Each new row is followed by what is left of it after taking away its nearest point in the smallest flat space through zero that holds the rows named last above it.
bezu, 3 rows:
[[86,-149,-22,-53,-201,-152,-265,-269,186,-10,95,-48,-154,-15,-161,8,-109,79,182,-64,-22,188,115,-89,508],
[67,-285,-323,-233,0,-96,-249,-142,116,19,305,-48,-201,19,-199,16,-260,113,141,-127,61,287,79,115,436],
[152,-62,-160,-212,-128,-352,-218,-158,249,-112,210,36,-216,-43,-162,35,-186,307,434,-95,-135,283,196,80,364]]
New rows:
[-113,-105,-17,-64,46,-26,129,176,99,189,199,-7,153,94,-297,-238,-52,-445,-241,-108,-48,-299,83,-10,-26] -> [-52,-12,37,-83,-33,-194,111,144,196,113,184,36,115,59,-304,-224,-44,-313,-45,-107,-157,-261,165,-17,-4]
[-55,166,338,62,-295,-57,135,-181,42,112,-270,48,-92,-3,76,104,186,-260,-60,264,-6,-84,44,-162,-24] -> [-47,28,12,-155,-114,-67,120,-75,15,118,-26,58,-174,22,14,119,6,-167,-20,186,48,61,43,59,-46]

bisu (5 x 25):
[[-30,212,127,-4,-138,-233,32,158,-263,65,138,-119,63,86,122,142,-295,-24,-184,-83,-16,-574,-167,-44,111],
[-25,202,95,-29,-73,-337,243,144,-53,165,-100,-82,127,223,-204,160,-385,-120,-167,-196,106,-299,89,-20,-75],
[-85,1,-190,131,103,-144,87,276,-354,-50,171,-87,-182,-24,-67,60,-154,-58,-94,61,87,-271,-242,30,110],
[15,259,88,-84,-62,-132,68,-9,55,88,1,-61,130,359,-119,206,-345,-181,-82,-141,63,-205,64,-37,-39],
[181,238,323,-35,-77,-248,43,-96,-19,177,19,-46,278,237,-53,155,-241,-215,-107,-107,-13,-195,171,47,-119]]
New rows:
[-77,175,284,-349,-144,339,169,-151,205,-101,-235,-280,-29,212,-43,-45,418,-48,17,41,-81,-124,431,-27,-7] -> [-82,109,152,-195,-2,219,230,41,-107,-137,-87,-327,-170,121,-118,-43,390,-121,-32,145,-20,-224,278,52,40]
[-181,190,182,14,44,-167,-250,143,152,341,-196,91,232,101,19,-119,-73,114,80,166,146,63,12,-36,86] -> [-187,146,83,70,124,-122,-285,184,56,280,-103,85,139,74,15,-125,-36,85,103,245,161,88,-77,-8,127]
[138,58,257,49,-120,5,-62,-19,167,45,-79,293,-75,-173,145,85,-48,-149,18,-52,-196,380,208,-2,-244] -> [3,86,78,72,-107,-6,-28,159,23,-23,4,236,-225,-143,142,138,-178,-123,-30,-51,-141,170,11,-49,-124]

rutus, 4 rows:
[[-54,-38,150,-102,254,127,140,-39,-158,23,-282,-308,98,-339,-23,-66,-51,31,24,-82,-19,75,84,178,46],
[55,-121,-30,-257,336,234,47,-102,-155,391,-61,-278,78,-200,-90,-238,77,269,165,117,437,-296,-151,-117,33],
[147,-127,0,-17,172,29,170,-121,-80,262,-453,-319,251,-115,-50,-53,-69,51,136,-199,233,11,-9,7,-16],
[65,56,196,-579,418,248,-68,-184,-259,194,-82,-221,40,-149,16,-126,18,115,-126,-111,131,-30,-111,198,-66]]
New rows:
[189,-110,-27,502,-127,-245,242,-108,88,-97,-453,-10,301,-27,-25,121,-110,-20,-51,-157,-83,-92,189,29,127] -> [123,0,46,93,44,-57,34,-137,-21,-74,-46,107,102,-21,-1,13,6,103,-190,27,-43,-255,54,56,107]
[485,166,97,-111,123,-72,3,-130,-23,-292,-387,-242,72,-300,129,106,118,324,-91,119,123,236,-35,-208,-241] -> [423,188,35,-18,1,-104,-58,-54,52,-372,-162,-84,-37,-227,131,116,163,327,-91,259,82,173,-44,-293,-217]

guf, 2 rows:
[[-2,-252,-70,-110,-72,-20,-315,-238,-8,-271,421,75,2,-409,-270,-25,-82,-43,-265,-73,-204,-145,-42,-89,55],
[-172,-46,179,416,-99,-102,504,232,-61,235,-243,290,90,279,110,202,-80,-230,135,-100,318,32,186,299,35]]
New rows:
[-68,-139,-177,-179,5,-103,-157,7,-11,-230,116,-222,85,-119,-117,-131,-64,356,-84,131,198,-58,29,24,-131] -> [-117,-133,-121,-52,-18,-131,11,91,-28,-143,15,-145,111,-9,-65,-71,-81,293,-26,108,304,-38,85,116,-125]
[55,254,-293,-231,-48,-22,-132,-142,-154,-178,127,-42,-18,-67,-15,113,438,139,-38,37,156,119,-209,-59,-332] -> [-28,173,-224,-58,-112,-75,34,-87,-185,-130,110,114,25,-30,-26,204,380,19,-36,-28,260,100,-130,63,-302]

Dev, 3 rows:
[[243,181,-41,-83,-50,-85,-211,26,152,-81,8,-18,18,-130,45,-114,91,-9,-205,98,131,185,152,89,59],
[137,190,-111,8,-71,-40,-316,94,260,15,-29,-113,-106,-187,21,-38,130,89,-122,173,258,85,125,11,-32],
[226,227,-125,-4,-131,-68,-367,113,301,-22,-24,-167,-127,-244,8,-86,145,70,-193,215,289,106,161,26,14]]
New rows:
[194,-97,62,-10,-265,-153,-321,-25,-159,-457,-11,-5,3,-16,-57,-123,-182,-58,-403,82,-57,-81,127,261,418] -> [-161,-131,25,82,-40,-35,-343,-24,-129,-241,-68,137,-15,99,12,100,-146,128,-130,34,25,-151,39,173,148]
[269,309,101,-52,-64,90,-97,-202,49,-1,56,531,126,80,97,-341,332,0,-126,210,27,130,150,126,36] -> [66,121,84,109,-178,176,39,-145,-16,82,35,335,-47,89,-35,-249,248,17,54,220,-21,-182,-14,-28,22]
[-18,-159,-198,-111,-308,114,103,-317,-57,-345,-86,69,-187,72,-130,-152,-154,-187,138,13,13,-1,109,-7,305] -> [-124,-72,-244,-104,-165,145,-34,-309,49,-242,-120,178,-174,85,-46,-62,-74,-62,208,28,143,74,141,-9,147]

gapiz:
[[-8,4,344,-13,231,-153,438,8,275,278,-175,111,-79,-298,-157,318,245,-375,-127,-82,189,310,-345,-2,-188],
[-144,104,317,-74,75,-45,200,36,131,305,-166,133,9,-182,-85,253,12,-253,-91,77,195,193,-197,142,-102],
[-191,205,491,-67,27,-34,171,31,191,337,-297,259,30,-212,-9,339,12,-366,-158,149,360,221,-243,205,-107]]
New rows:
[-181,191,330,-112,-24,-18,100,148,86,207,-43,134,-41,-12,26,188,9,-39,-61,163,257,70,-23,105,-6] -> [-32,56,81,-51,2,-31,71,119,31,4,105,-2,-84,70,23,25,78,116,8,36,73,-17,64,-52,28]
[122,-92,-53,46,129,-68,270,-55,-17,-63,106,-169,-54,47,-22,135,238,-15,41,-108,301,-146,-286,66,-105] -> [23,-21,-64,0,26,5,115,-34,-113,-32,109,-152,7,121,22,98,76,62,64,4,308,-220,-190,170,-50]
[-152,108,22,95,-255,205,-326,-144,-22,-245,142,198,31,229,-36,-181,-160,300,162,255,-171,-194,9,124,418] -> [-91,21,130,99,-43,76,22,-143,147,-103,115,181,-54,35,-198,-23,51,109,117,118,-160,9,-212,45,284]

Rit:
[[-198,0,128,-8,-125,-4,-52,148,-163,-5,233,-186,252,-30,141,300,192,-110,-108,-185,-42,263,166,-163,169],
[-178,-14,-131,295,-275,404,68,-239,-165,440,-119,-90,-66,-659,53,-28,-30,-177,248,12,35,386,31,242,23],
[-239,-154,-86,42,-281,-25,-20,-12,39,23,-229,-90,25,-164,-26,90,145,-91,276,-36,88,105,129,135,-179]]
New rows:
[198,134,-271,123,360,-48,-19,-15,194,58,-187,69,-289,-122,-188,1,-343,110,-56,206,-59,-496,-187,-190,-19] -> [-70,64,-205,133,134,-66,-71,102,81,60,-101,-122,-72,-214,-86,286,-121,-19,-21,39,-54,-238,6,-263,37]
[161,46,166,-80,223,-4,212,-194,-21,-378,-59,304,-13,244,287,-97,-63,83,18,202,104,-166,-169,51,111] -> [-28,-10,157,-10,27,65,200,-192,-99,-286,-78,188,73,47,339,37,50,-23,123,125,126,41,-59,86,115]

dem, 3 rows:
[[233,-104,-240,85,-280,143,118,-247,70,-89,265,-51,178,224,113,-108,68,-139,-69,209,121,101,57,-20,16],
[107,102,13,98,146,-48,-147,-266,49,367,-218,-94,-102,-305,8,109,-2,43,161,-290,143,-284,279,-377,-86],
[479,-224,30,-175,-298,69,-79,-620,370,207,166,83,-197,34,6,-256,201,-81,165,-9,227,33,83,-334,-220]]
New rows:
[15,-127,220,-138,203,-220,-94,48,327,103,36,273,-215,-22,-134,-217,142,60,18,-50,105,-5,-139,-9,-102] -> [-18,-32,-36,113,191,-145,6,84,174,53,86,120,47,33,-20,-102,75,-5,-84,26,145,-63,-1,11,20]
[-45,22,264,112,-117,133,-113,-30,26,-109,377,220,184,330,150,127,209,-258,129,245,59,-24,-115,17,-287] -> [-134,115,314,157,40,76,-175,30,-32,3,220,185,144,173,128,229,162,-201,172,103,46,-148,-44,-55,-284]

tubif:
[[57,28,83,119,-218,-180,-25,-28,80,-85,-178,124,128,-74,66,-86,136,38,160,205,-127,10,-270,-28,325],
[-205,-102,74,-79,167,117,-220,176,-216,100,-95,38,-35,173,-185,134,-436,-58,-95,-85,211,-80,106,6,-180],
[-447,-232,254,-29,172,337,54,-65,-118,-148,-196,-30,-102,-296,-530,403,-178,46,124,21,-101,-55,87,151,-383]]
New rows:
[62,57,-252,-93,68,156,1,99,-127,19,352,-242,-140,226,23,130,-128,-112,-260,-290,79,-10,171,102,-299] -> [19,33,-92,39,-146,22,-28,60,-69,-111,90,-98,-11,80,-27,125,-28,-59,-45,-44,-85,-15,-127,103,-5]
[-39,-68,-57,-209,-229,-234,23,250,-83,-192,-186,460,133,-83,-292,113,-31,231,205,168,5,-243,-210,151,83] -> [89,-2,-229,-290,-115,-174,132,217,-46,-116,80,323,39,-18,-164,55,57,207,55,-10,66,-207,2,144,-89]
[98,160,-78,217,108,-60,-300,82,-75,54,50,-186,-170,318,295,-266,-189,-162,-378,1,433,37,-153,86,-80] -> [-43,83,59,280,55,40,-120,-88,14,-132,-57,-202,-183,-13,87,-112,24,-83,-193,122,192,58,-232,175,-132]

sisor:
[[47,146,288,36,-251,-271,-71,3,323,-214,154,-50,-345,51,90,-68,90,-42,-38,-281,58,-25,-281,-124,-357],
[-96,81,49,27,-38,-37,-104,-86,167,-8,-23,289,127,75,157,144,-161,129,90,81,-165,-77,-116,247,-30],
[5,-305,-334,12,130,297,28,125,130,310,-153,339,283,-288,-69,87,-398,55,170,-112,125,144,-37,-58,-33],
[44,26,30,-59,179,70,-138,68,84,-108,-194,96,153,-89,472,-86,-287,-213,153,-78,277,257,-298,22,-201]]
New rows:
[-150,87,-223,45,69,363,-360,224,34,-8,-18,-253,131,-308,-184,-303,-83,-209,28,189,45,-114,-361,-4,179] -> [-184,161,-128,76,-54,252,-376,169,128,-51,70,-217,38,-227,-231,-253,-13,-123,-3,184,-80,-223,-379,51,147]
[-95,144,-168,137,234,-17,125,139,-64,91,-83,318,-288,-221,45,-49,125,333,114,-12,172,-72,-502,-91,-336] -> [-113,191,-169,118,288,-14,155,93,-262,69,-84,193,-259,-136,10,-58,254,330,57,148,101,-119,-353,-30,-164]
[-91,115,286,-158,-129,3,-59,-222,-101,-101,58,207,39,281,91,137,-111,-127,120,375,-259,-81,100,307,26] -> [20,-79,163,-159,-130,94,37,-72,-65,3,67,95,-70,72,-92,26,-128,-223,105,127,-24,49,97,-14,-93]

vula, 5 rows:
[[15,61,179,-51,25,46,-93,339,-291,-10,40,212,263,-50,-196,245,-150,23,135,232,219,159,267,-215,-320],
[57,83,99,57,-92,135,101,4,7,281,220,13,104,82,28,-69,-51,219,-9,148,100,43,90,-48,-186],
[94,-110,147,110,11,283,-2,126,-261,219,113,65,138,207,-217,-122,-239,27,196,145,234,148,162,-166,-346],
[38,-88,55,-93,0,80,19,224,-214,31,-39,72,18,-21,-137,70,-128,-17,173,100,167,102,91,-140,-233],
[97,2,117,142,-97,251,149,-117,33,429,290,-54,70,209,16,-257,-107,242,-3,123,99,38,47,-41,-201]]
New rows:
[-77,-198,-71,36,173,12,141,-61,-107,-466,-30,-63,-85,-65,58,-121,86,35,177,-75,-89,59,-58,53,201] -> [-56,-109,45,46,123,47,188,-35,-96,-291,138,-16,44,-66,74,-98,53,197,127,60,-40,90,33,-13,86]
[264,-160,100,123,80,108,-80,53,37,-101,-256,51,-198,174,-146,-22,-177,-237,243,-140,-85,128,66,-212,-90] -> [240,68,107,88,-25,5,-3,21,219,-14,-110,60,-137,68,43,82,-36,-18,81,-58,-139,75,87,-149,-45]

bokep (5 x 25):
[[-260,-71,23,-18,267,115,-235,78,10,-9,93,171,-375,0,-102,530,161,-130,21,-68,37,2,-187,-28,94],
[-341,75,-64,113,204,173,-218,53,103,-31,96,316,-367,-42,-29,336,23,-95,64,-22,-13,-17,-152,-30,145],
[-309,-33,22,88,197,87,-101,52,44,-25,136,233,-217,-54,-2,389,66,-183,43,50,48,-22,-144,4,108],
[-106,3,99,8,93,-11,-209,89,-73,12,-69,227,-306,141,-182,346,202,-113,-9,-8,74,71,-78,-174,144],
[-158,-21,-76,143,98,266,-26,3,257,-87,162,246,168,-374,326,266,-184,52,77,-93,39,-200,-184,220,8]]
New rows:
[-125,184,-206,116,-144,78,224,-85,196,-246,38,-245,-346,1,178,-500,-213,457,17,47,-116,177,-53,91,-125] -> [-49,-32,89,89,-123,-40,199,21,66,-246,-17,-85,-225,24,140,27,50,271,-35,86,131,178,-156,3,-51]
[212,279,60,332,-114,134,-177,37,4,-97,-189,288,86,138,-131,-103,25,11,-89,113,-66,20,70,-264,105] -> [118,71,14,180,94,155,-72,-5,-10,-88,38,-66,98,34,-86,34,32,-59,-96,92,-116,-24,1,-52,-60]
